Where the symbols take the objects:
nug * pob
nug $ gak
pip * pab
pip $ vum
taz * dol
taz $ tud
dif * mun
dif $ daz
fup * nor
fup $ vuz
tud * bos
tud $ taz
kiz * rad
kiz $ kov
kag * tig
kag $ buz
gak * dif
gak $ nug
nal * mem
nal $ sis
pab * fup
pab $ miz
mun * kiz
mun $ bib
tig * bul
tig $ dab
rad * lil
rad $ feg
mem * vif
mem $ pul
bul * taz
bul $ bos
tur * rur
tur $ sal
rur * tud
rur $ dol
kov * bib
kov $ kiz
nor * bag
nor $ viv
dab * buz
dab $ tig
sal * bop
sal $ tur
vuz * miz
vuz $ fup
viv * vuz
viv $ nor
miz * vum
miz $ pab
vif * feg
vif $ lil
buz * ras
buz $ kag
pob * kag
pob $ ras
lil * pul
lil $ vif
bib * daz
bib $ mun
bos * dab
bos $ bul
bag * tur
bag $ bop
pul * sis
pul $ mem
sis * pip
sis $ nal
ras * gak
ras $ pob
daz * nug
daz $ dif
feg * kov
feg $ rad
vum * nal
vum $ pip
bop * viv
bop $ bag
dol * sal
dol $ rur

The rows follow the links: the fewer symbols apart two objects are, the more alike their rows tend to be.

Each row is also shifted at random along 3 hidden directions that mean nothing.

Each row, then its object:
[ 22   9 -24  18  -2  -2  11  10  -8  20 -28  37   3   4  10  -7 -15 -15  12   1   8  12  10  -2   2  -3  18  16  13   3  14  25   0   3  10   3  17  11  -5  10 -19  22   0 -14  33 -11   8 -16  -5  19 -11   5  18 -44 -17   4  -9 -50  -9   0  -8  16   5  -5  -1  15  13 -21]
object: nal
[ -5  13  21   3  -5   7  -9 -40 -29  -2  19  12   5 -26 -39   3 -27  72  14  33  10   7  13   6 -19 -31  -8 -20  26   0  12  -2 -17  22 -17  20   9   6 -24  -3   4  -1  13   8 -36  29 -32  -2   9 -18   3 -19  -5   6 -17   3 -17  30 -23  -4  13  -6  13   7   1 -49 -70 -37]
object: tud
[-18 -13  17   0 -38 -13   6  17 -35  -4  -1  21  -5 -19   5 -10 -28   9 -10  10   1  -5   0   6 -19 -31 -14  12  -6   3   5  20 -12  15  14 -19  10  32  -3  -4   1   5  13  -4 -15  16 -17  11   3   2 -12 -17  -6 -10   2   2 -21  21  15  -6  16   6  18  -2  -7  -5  23  -9]
object: rad
[  7  20 -16 -12  18  14   7 -14 -17   4 -15 -16   6  25  35 -10  -4 -13 -10  -8 -11 -10 -24  29   9  13 -23   7  -9   3 -27   4  45  10   9  14 -11  -6  31  20   2  -5 -16   0  10 -36  10   1  14   9   8  13 -10 -17  11  28   2  -5  12 -14  -1  26 -21   9 -18  73 -28  31]
object: gak
[-21 -48   9 -15  22 -28  -5  34  65 -30  56 -48  -5 -10 -32  24  34  12  11 -32   9 -51  38  -5   9  -4   4 -30 -23 -14  26   1 -17 -45 -13 -28 -39  14   1  18   3 -18   8   9 -17  16  12  15 -37 -34  -1 -24 -16  76  22 -36  23  52  21  -3   0 -68  -6   7  23 -79  34 120]
object: daz
[ 16  34   9 -11  30   9  -7 -29 -26   3   0  12  16   4 -14  -1 -12  38  31 -15  27  16  15  29  16  -7 -11 -23  33   8   5  -3  34   0 -12  26  16 -12  -7   8 -17  -4  -7   2   4  -1   3 -28  11  -2   3   1   0  -1 -10  12 -11  -8 -31  -5  14  12 -18   1 -19  61 -73  24]
object: dab
[-23 -35   9   0  -8  11  -9  39   9 -22  20 -36  -2  21   9  19  14 -23 -11  -8  -5  -1   2   2 -14  12  13   2 -28 -18  11 -26   3 -11   6   2 -23   0  10   1   2   4 -14  -6  -8  -2   0   9 -11  -6  25  -2  -4  19  32 -30  10   7  32   8   6 -41  -2 -12  21   4  18  79]
object: kov
[-22 -40  13  -8 -28  -1  -7  19  14 -10  27 -25   6   0  -1  20  25 -21 -16  12  -9  -6  -4  -4 -12   2   7   0 -34 -12  -9 -23  -8  -2  -5  12  -4  -1  -4 -19   6  -9  -3   3 -32  12  -2  12  -3 -10  17  -8  -7  26  17 -21   0  26  14  10  11 -27   8  -8   0  -3  12  -1]
object: bib
[  8  -6   4   1   8 -22  -4 -35  35  10  19   0  -5 -24 -43  -4  22  28  23  16  13 -11  15 -10  -3 -11   7 -18  16   0  13  12 -25  -5 -22  -4  -2  -3 -30   5  -1  -5  12   9 -15  13   5   5  -3 -10   3 -10  -3  10 -20   0  -1  16 -27   2  -9 -15   8  15  12 -55 -14 -32]
object: pob
[-15 -21 -11  13  19  11 -17 -11  23  -2  29 -37 -18  16  -5   7  13  -1   9  18  -9 -15 -12   5 -14  15   8  -4 -37 -22   8 -11  13  -1   3  14 -34   6  21  30  -3 -12 -12  -4  -9 -27   8  26   8  -1  30   6 -10  -4  15 -10   0   0  27 -16 -12 -53  -4  18  15  13 -13  85]
object: nor
[-13  12  21   7 -19  13 -32 -34  -4  -2  31   2  13  -8 -14  -4  -6  22  -9   8  15  27 -19  -7 -22 -14 -19   8  -9  16 -10 -12 -20  16   6  -3  21   1 -14 -18  19 -11  10  12 -43  17 -31  10  18 -15  -6 -10  -8   6  -4   3 -11  35 -11  11  13   7  13  15   6  55  11 -31]
object: rur
[ 26  41 -25  16  37   6 -15 -26  48   7  -5  19  -1   3 -18  -3  15   4   3 -22  13   8   3 -23   9  26  16  -6  18  11   6  -3 -17 -21   0 -10   3 -12  -5   7  -1   2   8  10  16  -7   6 -10  -8   3 -13  -2  13   1 -10   2  22 -22 -24   5 -28   8 -21   8  22 -26  17   0]
object: tig
[-15  -3   3  -3   0 -11  13  20 -13 -14  -2  -8 -13   6  16 -14 -22   6 -16  -6 -20 -27 -16  22  -8 -13 -23   9 -30  -6 -18  14  10  12  13 -17 -27  20  27  16  16 -10  10   7  -1 -11   3  26   3  -4  -4  -6 -20   3  21  11  -6  31  32 -17  -6  10   6   9 -17 -16  22  45]
object: mun
[  7  -4  10  -3  -1 -34  23   4 -22  10   6  21  14 -16  -8 -13 -18  18  23 -15  27 -24  22  15  17 -30 -17  -2  21  19  14  36  13   3  11 -12   4  28  -3  24 -13  -2  10  -9  -2   6  13  -5   5   8 -13 -17 -11 -11  -8  14 -25  13 -13 -17   6   7   2  12 -24  52   9  30]
object: miz
[  3  -5 -19  18  -6  16   0  26  -2   2 -30  13 -17  17  29   2  -4 -34 -22   8 -19  20  -3 -16  -9  23  33  18   1 -24  -5  -8 -18   5  12   2  -1 -13   5 -18  -6  18 -19 -11  30  -4   3  -6 -13   7   4  20  20 -11   3 -20  14 -47  23   8 -13   1   8 -22  23 -49  25 -36]
object: vif
[-11  -4  17 -23 -18 -24  18  19  -3 -12   9 -14   8 -14  15 -10   7  -9 -22 -17  -3 -23  -7   1  13 -16 -29   1 -12  21 -24   3   5  -3   0 -27   6  10   3 -14   9 -14  12   2  -6  17   0   2   0  -7 -16 -15  -8  25   4  13   7  40   3   6  17  23   3   2 -21   7  41 -20]
object: viv
[ 16 -15   7  -2 -16  -5  15  -2 -35  19  -7  24  11  -4  -9  14 -14  15  34  32  23  17  22   9   6 -20  21  -4  36 -11  30   4  11  17 -13  38  21   5 -19   2 -30  17 -14 -19   6   9  11 -22   1  12  10  12  11 -31 -19  -3 -27 -36 -17  -2  13  -3  16 -24  -6  39 -50 -21]
object: sis

Start, symbols taken left to right, then the object you end at.
Answers are names.
[ -5  10  -7  -7  -6   3  17  -8 -29   8 -27  -4  -9  13  38 -20 -19  -5 -28  16 -28  -3 -41  15  -2   5 -23  11 -22 -12 -34  10  22  23  12  15  -9  -2  28  12  10 -10  -7   3  -2 -27   2  15  23   9  14  11 -14 -22   1  28  -5   3  17 -16  -3  29  -2  11 -25  28 -17 -25]
* $ *: daz
[ 13 -14 -16   7  -8   9   5 -15  -4  22  -6   3   2  19  20   9  26 -31  12  23  -3  24 -17  -5   7  22  23   9   2 -18   2 -19  13  12  -7  38  12 -11  -3  -4 -22  13 -27  -7  14 -15  17 -18  11  14  24  29  20 -37 -13  -6  -6 -49  -2   2  -2  -2  -2  -7  10  68 -21 -32]
$ * *: nal
[ 16  38 -15 -12  24  13   6 -20 -18  10 -28   2  12  23  23  -6   0  -7   1  -2  -4  15 -25   7  30  16 -14   9  10   1 -27  -1  42   9  -6  26   8 -18  12   6  -3  -3 -17   1  23 -23  15 -10  20  14  11  23   4 -21  -9  22  -2 -20 -14  -1  -3  39 -24   2 -20  83 -30 -24]
* $ *: pob
[ -8 -22  18   2 -29 -13   2  28 -22  -6  12  24  16 -19  -6   1 -26  10   3 -11  36   7  23   8  -9 -31  -6  13  11  30  25  16  -4  -2  21 -26  19  29 -17   2 -15   8   9 -12  -6  23  -6  -5  -3   5 -12 -20  -4  -8  -1 -14 -19   5   0   5  19 -10  11  -8  -8  53  28  42]
* $ *: vif
[-17   9  28 -28 -36  -5  10   9 -28  -9 -13 -10   6  -3  35  -2  -2 -26 -45   3 -18   5 -40 -11  -2   0 -31  18 -24   9 -45 -11  10  15  -8  -8  16 -11   4 -50  17  -1   1   7 -12  10  -5  -1  12  -5  -8  -2  -7   7   8  21   2  35   1  13  23  47   1  -3 -21  33  24 -98]
* * $: fup
[  6  47 -13   4  35  43 -24  11  34 -14 -20 -16   1  28  17  -5  -2 -21 -22 -37  -7   5   5 -10   5  46  16   8  -9   0 -17 -22   3 -32   7 -15 -14 -24  12 -11  13   6  -2  19  30 -13   0  -7 -11  -6 -13   5   8  31  16  -6  45 -13   8  14 -23  16 -29  -7  21 -25  25  35]
* $: rur
[  5  34   0 -11  26  24  -5   9   3 -19 -25 -19 -13  13  22  -3  -8  -5 -29 -16 -27  -7 -12  -3  -2  36   2  -4  -8  -9 -28 -25   5 -13   1  -6 -22 -23  15  -7  17   0  -2  20  12 -12  -5   9  -9 -10   3   6  -3  31  22   2  35   7  20  10  -3  11 -19 -15   6 -71  -3   7]
* $: tur
[ -9 -16  -1   5 -35  26 -10  12 -18   8 -14   2 -13  17  30  10   2 -36 -20  31 -18  27 -29 -10 -15  17  20  16 -20 -20  -9 -24  -8  23   6  20   4 -18   6 -22  -3  16 -18 -11   6  -8 -10  -1   9  13  22  20  10 -31   8 -11  -4 -29  18   9   6  -2  13 -24  15  14  -8 -48]
* * *: daz
[ 13  29  15 -10   9  10 -21 -34 -20  -2  17   6  33   2 -20  -2  -7  33  20 -25  40  21   9  10  11  -5  -4  -6  24  39   6  -7  14  -3 -11   9  24   1 -25  -5  -5   0   5   4 -13  18  -8 -16  16  -5 -10  -8  -1   0  -7   4 -10   0 -36   3  16  16 -14   4  -9 103 -33  20]
$ *: taz
[ -2 -21 -20   7   6   8  -3  -5  23  13   1 -16  -2  10  15   6  26 -32   2  11  -8   9 -21 -12  -3  26  19   2 -21 -16  -5 -12   4  -8  -4  19  -5 -14   8   4  -6   3 -25  -8   5 -29  13   8  -2   7  26  26   9 -16   8  -2   5 -26   7   2 -14 -18  -3  -1  10  30   8   6]
$ * $: pab
[ -4 -21   7 -12   2 -26  -2   0  62  -1  31 -23  -3 -20 -34  13  38  -5  -2 -13  10 -24  22 -30   8  -3   8 -13 -12  11  14  -4 -36 -30 -15 -25  -6   5 -21 -15   9 -11  13  13 -11  20   5   3 -17 -14 -11 -17  -9  47  -3 -19  13  37 -16  16  -1 -23   9  15  15 -55  51  -5]
$ *: dif
[  6 -21  14   2 -26 -15   9  23 -32   5   6  28  18  -9 -12   3 -16   4  25  -3  25  17  28   5   2 -28  10  -1  31  17  33  13   3   7   1  -1  28  14 -20  -7 -27  10  -1 -14   8  20  -1 -17   2   6  -6 -15  13 -12 -14 -14 -26 -14 -13  -1  17  -2  13 -14  -5  37  -6   9]
* $: nal
[-20 -14  10   1 -16 -18  10  22 -17 -18   8  -3 -15  -8   6 -11 -38  12 -10  -1  -9 -33   2  17  -8 -24 -17   3 -15  -7  -3  25  -9   4  20 -28 -19  26  16  17   8  -7  15   3  -9   6 -15  21  -3  -4 -10 -17 -24   5  19   5  -7  34  37 -15   9 -10   6   6  -9 -48  22  53]
$ * *: daz
[ -7 -16  20 -18 -25 -31  21   0 -26  -3   2  14  13 -20  -1  -7 -14  14   6   5  17 -12   1  26  11 -35 -36   2   6  18  -3  21  15  15  -1  -7  17  16  -2   9  -1 -10  18  -8 -12   2  -4   2  18   5 -10  -9 -13 -10  -9  25 -21  32 -10  -9  18  21  16   6 -39  45  -9 -24]
* $ $: miz
[ 18  22  -2 -22  42  11  -4 -14 -14   3  -9  -9  16  17  -3   1  -3  26  23 -29  24  -2  15  30  35  17 -11 -13  29   7   6   0  47 -11 -12  27 -13  -6   4  30 -14   0 -10   4  19 -17  21  -8   4   7  10   8  -1  -2   9  11   5  -3 -23 -10  -1   7 -33   1 -15  71 -56  86]
* *: gak
[-13   9  14 -19  20   7   8  24  -6 -28  -1 -32  -6   6  12   3 -18  22 -23 -17 -21 -27   4  23  14  10 -17 -21 -11 -10 -13 -15  16  -4   3  -4 -31  -4  25  10  16  -5   8   3   0  -2   2  13 -14 -22   9  -5 -20  45  29   0  11  42  29  -4   6 -17 -22  -5  -7 -77 -30  70]
$ * $: dol
[-21   1   3   8 -15  15 -30 -13  28 -11  33 -17   1   2   2  -8  12 -13 -22  -4   4  11 -23 -26 -26   4  -8  21 -42  15 -16 -15 -18 -15  17 -17   8  -5  -6 -19  25 -16   6  16 -26   8 -25  17   8 -13  -8  -9  -2  18   7 -14   9  35   5  15  -7  -5   7  17  13  39  65  -6]
$ $: tur
[ 23  45 -24  12  36  34 -20 -29  21  10 -12   5   5  24   1  -6   0  -3  -4 -28   9  23  -5 -15   4  31  15  12   5  12  -3 -14  14 -16   5  -4   5 -27   0   0   3   3  -3  11  24 -16  -4 -13  12   1  -1   6  15  -7  -2   1  19 -30 -12  10 -23  23 -22  10  12  49   5  14]
* * *: sal
[ 15 -16 -18   1   4  -2   7   4  -2  15  -5  13   8  11  -3  21  16 -20  25   4  11  12  20   4  16   5  19  -4  15  -8  24  -5  13  -2 -11  24   6   0  -6   8 -29  19 -19 -17  15  -8  18 -18  -4  17  16  10  17 -23  -7 -12 -10 -42  -4  -2   1 -14  -7 -16   3  50 -24  13]
$ * *: mem
